Below is a small trained network, with its code and all its weights. Each question gives an input and a target symbol and asks what happens when units are switched off, that is, made to give their printed mean instead of their output.

import numpy as np


def w(rows, s, z=0):
    codes = np.array(rows[::2]) - 128.0
    scale = np.full(codes.shape[1], s)
    scale[-1] = z or s
    return codes * scale


def f(y):
    return y / 2 * (1 + np.tanh(0.7978845608 * (y + 0.044715 * y**3)))


def softmax(a):
    e = np.exp(a - a.max(-1, keepdims=True))
    return e / e.sum(-1, keepdims=True)


def log_softmax(a):
    a = a - a.max(-1, keepdims=True)
    return a - np.log(np.exp(a).sum(-1, keepdims=True))


def net(x, mask):
    ids = ['ΘΠΩδεημξ'.index(c) for c in x.split()]
    T = len(ids)
    res = E[ids] + P[:T]
    u = 0
    for l in range(2):
        r = res
        for j in range(2):
            rows = slice(4 * j, 4 * j + 4)
            q, k, v = (r @ M[l][rows].T for M in (Q, K, V))
            z = softmax(np.where(np.tri(T) > 0, q @ k.T / 4**0.5, -1e9)) @ v
            o = O[l][rows]
            res = res + np.where(mask[u + j], z, o[:, -1]) @ o[:, :-1]
        u += 2
        y = f(res @ A[l][:, :-1].T + A[l][:, -1])
        res = res + np.where(mask[u : u + 12], y, B[l][:, -1]) @ B[l][:, :-1]
        u += 12
    return log_softmax(res[-1] @ U[:, :-1].T + U[:, -1])


Q, K, V, O, A, B = {}, {}, {}, {}, {}, {}
E = w([
[114,96,63,9,41],'Θ',
[103,194,157,155,99],'Π',
[211,104,50,93,63],'Ω',
[56,216,156,86,193],'δ',
[128,203,121,112,77],'ε',
[92,103,173,36,99],'η',
[138,168,90,24,111],'μ',
[205,193,215,152,137],'ξ',
],0.016)
P = w([
[138,129,160,202,129],'0',
[126,110,140,152,156],'1',
[50,154,65,152,190],'2',
[157,131,172,164,94],'3',
[149,123,153,112,156],'4',
[39,165,75,130,150],'5',
[169,145,187,139,68],'6',
[155,138,167,75,148],'7',
[27,179,95,115,129],'8',
[181,159,202,111,39],'9',
[171,161,183,46,140],'10',
[7,196,112,101,104],'11',
],0.012)
Q[0] = w([
[129,203,77,153,109],'0.h0',
[119,202,109,142,112],'0.h0',
[169,41,171,201,130],'0.h0',
[139,162,104,81,167],'0.h0',
[122,178,146,70,117],'0.h1',
[179,123,162,210,229],'0.h1',
[5,158,65,124,95],'0.h1',
[185,62,230,184,151],'0.h1',
],0.02)
K[0] = w([
[169,196,145,82,113],'0.h0',
[146,211,145,136,97],'0.h0',
[162,50,93,196,184],'0.h0',
[122,169,114,80,134],'0.h0',
[126,176,81,98,108],'0.h1',
[17,178,89,216,188],'0.h1',
[171,165,249,28,122],'0.h1',
[60,64,97,178,160],'0.h1',
],0.02)
V[0] = w([
[57,83,141,155,113],'0.h0',
[100,56,91,201,124],'0.h0',
[203,68,24,205,173],'0.h0',
[109,86,114,101,200],'0.h0',
[179,186,126,109,135],'0.h1',
[183,42,233,94,134],'0.h1',
[138,242,88,98,101],'0.h1',
[7,59,6,254,172],'0.h1',
],0.0054)
O[0] = w([
[96,89,122,149,134,101],'0.h0',
[128,95,113,151,186,61],'0.h0',
[197,123,111,130,226,50],'0.h0',
[154,69,124,119,125,111],'0.h0',
[155,141,129,135,177,160],'0.h1',
[108,58,124,148,144,135],'0.h1',
[175,167,105,128,169,184],'0.h1',
[66,188,184,84,2,2],'0.h1',
],0.0074,0.01)
A[0] = w([
[111,125,197,100,141,233],'0.n0',
[170,124,185,191,94,227],'0.n1',
[121,127,79,165,54,82],'0.n2',
[99,159,151,126,122,170],'0.n3',
[68,115,99,145,81,101],'0.n4',
[125,79,47,184,177,21],'0.n5',
[87,154,199,112,149,121],'0.n6',
[175,104,161,61,143,183],'0.n7',
[157,129,250,202,106,89],'0.n8',
[73,125,138,95,123,253],'0.n9',
[115,180,120,178,102,105],'0.n10',
[154,76,166,68,113,83],'0.n11',
],0.018,0.0035)
B[0] = w([
[176,119,118,184,169,172],'0.n0',
[130,95,132,39,250,179],'0.n1',
[4,130,60,144,138,158],'0.n2',
[119,54,120,125,101,172],'0.n3',
[121,92,157,198,154,152],'0.n4',
[184,143,194,139,179,180],'0.n5',
[104,100,104,173,109,186],'0.n6',
[115,174,132,150,80,254],'0.n7',
[107,124,237,170,53,197],'0.n8',
[202,164,121,133,167,194],'0.n9',
[146,133,96,120,224,173],'0.n10',
[105,152,150,180,146,184],'0.n11',
],0.016,0.0087)
Q[1] = w([
[151,126,110,151,137],'1.h0',
[142,105,48,161,172],'1.h0',
[127,243,127,174,175],'1.h0',
[56,95,110,138,92],'1.h0',
[97,121,192,157,143],'1.h1',
[34,154,110,160,111],'1.h1',
[97,108,121,59,168],'1.h1',
[123,1,96,96,124],'1.h1',
],0.02)
K[1] = w([
[166,110,99,136,135],'1.h0',
[115,115,20,181,103],'1.h0',
[170,240,67,129,44],'1.h0',
[54,138,178,170,179],'1.h0',
[159,117,175,195,124],'1.h1',
[50,196,114,195,161],'1.h1',
[77,137,153,77,173],'1.h1',
[136,45,82,86,253],'1.h1',
],0.016)
V[1] = w([
[115,148,152,105,166],'1.h0',
[118,106,184,124,123],'1.h0',
[133,159,80,116,152],'1.h0',
[136,141,101,131,136],'1.h0',
[91,128,120,79,142],'1.h1',
[119,246,146,169,173],'1.h1',
[213,101,130,90,89],'1.h1',
[254,93,94,140,99],'1.h1',
],0.0068)
O[1] = w([
[132,147,96,147,105,131],'1.h0',
[89,215,99,145,94,114],'1.h0',
[168,59,135,132,140,140],'1.h0',
[144,87,137,125,144,136],'1.h0',
[142,175,101,115,120,82],'1.h1',
[135,59,135,178,254,254],'1.h1',
[216,119,152,96,52,101],'1.h1',
[196,41,133,87,30,101],'1.h1',
],0.0048,0.0099)
A[1] = w([
[130,131,121,168,117,206],'1.n0',
[160,98,71,160,137,128],'1.n1',
[178,155,20,100,164,20],'1.n2',
[86,110,100,155,6,83],'1.n3',
[130,148,121,89,40,203],'1.n4',
[82,126,81,76,159,218],'1.n5',
[46,93,70,74,113,3],'1.n6',
[183,137,138,105,102,79],'1.n7',
[174,169,80,56,152,25],'1.n8',
[160,84,165,148,67,143],'1.n9',
[135,137,27,167,99,56],'1.n10',
[143,146,192,97,74,186],'1.n11',
],0.015,0.0046)
B[1] = w([
[149,107,105,79,129,203],'1.n0',
[87,149,79,95,86,224],'1.n1',
[118,48,213,115,93,254],'1.n2',
[101,37,122,49,130,151],'1.n3',
[145,156,118,251,127,166],'1.n4',
[214,197,101,105,95,208],'1.n5',
[63,8,156,124,112,154],'1.n6',
[144,166,155,87,122,168],'1.n7',
[93,126,59,161,144,214],'1.n8',
[108,136,129,118,185,179],'1.n9',
[99,199,205,205,168,178],'1.n10',
[148,126,95,127,76,199],'1.n11',
],0.022,0.01)
U = w([
[18,156,146,97,81,105],'Θ',
[78,232,148,76,139,134],'Π',
[186,30,141,64,34,200],'Ω',
[95,141,34,79,138,120],'δ',
[159,199,147,1,97,193],'ε',
[169,88,165,133,181,2],'η',
[147,130,110,168,65,162],'μ',
[145,162,247,71,56,6],'ξ',
],0.0061,0.0027)

Each question gives the input, a string of symbols that net reads in full, and the target symbol t.
The units are the heads (4 rows each of Q, K, V and O) and the neurons (one row each of A and B). Each row of codes is followed by its name. A weight is (code - 128) times the scale printed after its matrix; where a second scale follows, it is the last column's (O, A, B and U).
mask holds one flag per unit, layer by layer, with each layer's heads first. A switched-off unit (its flag False) gives its mean, the last column of its rows in O or B, instead of its output. The means were averaged over made-up inputs and are rounded, as every weight is.
A unit's drop is (log p(t) with every unit on - log p(t) with that unit switched off) / (log p(t) with every unit on - log p(t) with every unit switched off).
The circuit of an input: a set's keep is (log p(t) with only the set's units on - log p(t) with every unit switched off) / (log p(t) with every unit on - log p(t) with every unit switched off). Starting from the 12 units with the biggest drops (on a tie, the unit counted first), units are removed one at a time, each time the one whose removal leaves the highest keep (on an exact tie, the one counted first), for as long as the keep stays at least 0.8.
circuit, biggest first: the units of the circuit, biggest drop first
k most important neurons: the k neurons with the biggest drops, biggest first
which heads matter: for each layer, one digit per head in row order, 1 if its drop is at least 0.15 and else 0, layers parted by /
input μ μ Ω Ω Ω μ μ Θ Ω, target Ω: circuit, biggest first => (0.n8 1.n2)
input μ μ ε ε Ω μ Θ Θ μ Ω μ Π, target Ω: circuit, biggest first => (1.n2 0.n8 0.n7 0.n10)
input μ Θ ε μ ε Θ ξ δ, target Θ: circuit, biggest first => (0.n6 1.n5)
input μ Ω Ω Θ ε μ Ω Θ Θ, target ε: which heads matter => 11 / 10
input ξ μ Θ μ δ, target Θ: circuit, biggest first => (0.n6 0.n1 1.n5)
input ε Θ μ μ μ ξ ξ Ω δ η, target η: circuit, biggest first => (0.n0 1.h1 1.n9)
input ε ξ Ω μ Ω μ Ω Θ η, target δ: 3 most important neurons => (0.n4 1.n1 1.n2)
input Ω ξ μ Θ μ μ Θ Π Ω Π δ μ, target Ω: which heads matter => 00 / 10
input Π μ μ μ μ μ μ Θ Θ, target Ω: circuit, biggest first => (1.n2 0.n8)
input η μ Θ μ μ η μ ξ Π, target η: circuit, biggest first => (0.h1 0.n5)
input Ω Ω η Θ μ η, target Ω: 2 most important neurons => (0.n8 0.n9)
input ξ Ω Ω, target η: circuit, biggest first => (0.n5)
input η μ μ μ ε Ω Ω δ Θ δ Θ Ω, target Θ: which heads matter => 10 / 00
input δ Π Ω ε Θ Ω, target ξ: circuit, biggest first => (0.n8 1.n10 1.n2)
input μ Π ξ ξ ε Ω μ Θ ξ δ Ω, target μ: 2 most important neurons => (1.n4 0.n8)
input δ Θ Θ ε, target ε: 3 most important neurons => (1.n5 0.n8 0.n10)
input μ ξ μ ε Ω μ ε Θ μ μ μ ε, target Ω: circuit, biggest first => (1.n2 0.h1 0.n8)
input μ η ξ η μ Ω μ Θ η η δ ε, target δ: 3 most important neurons => (0.n4 0.n1 1.n1)
input μ ξ μ, target η: circuit, biggest first => (0.n5 0.h1 0.h0)
input δ ε μ Ω ξ μ Π ε μ Ω ε, target μ: 2 most important neurons => (0.n10 0.n9)
input δ δ μ Ω Π Π μ, target μ: which heads matter => 00 / 00
input Π Ω μ Ω Θ ξ ε Θ ε Θ, target Θ: which heads matter => 00 / 00
input μ η ε Θ δ Ω μ Θ Ω Θ ε Ω, target ξ: circuit, biggest first => (1.n10 0.n8 1.n2)
input μ μ μ Θ ξ Θ μ Θ, target μ: 4 most important neurons => (0.n2 0.n7 0.n1 0.n10)
input ξ ε ε ξ ξ μ, target η: which heads matter => 01 / 00
input Ω Θ ε η δ ε ξ μ μ μ Π Π, target Ω: circuit, biggest first => (1.n2 0.n10 0.n8 0.n7)
input μ Ω μ ε ξ ε Π, target Π: 4 most important neurons => (0.n8 0.n1 0.n3 0.n10)
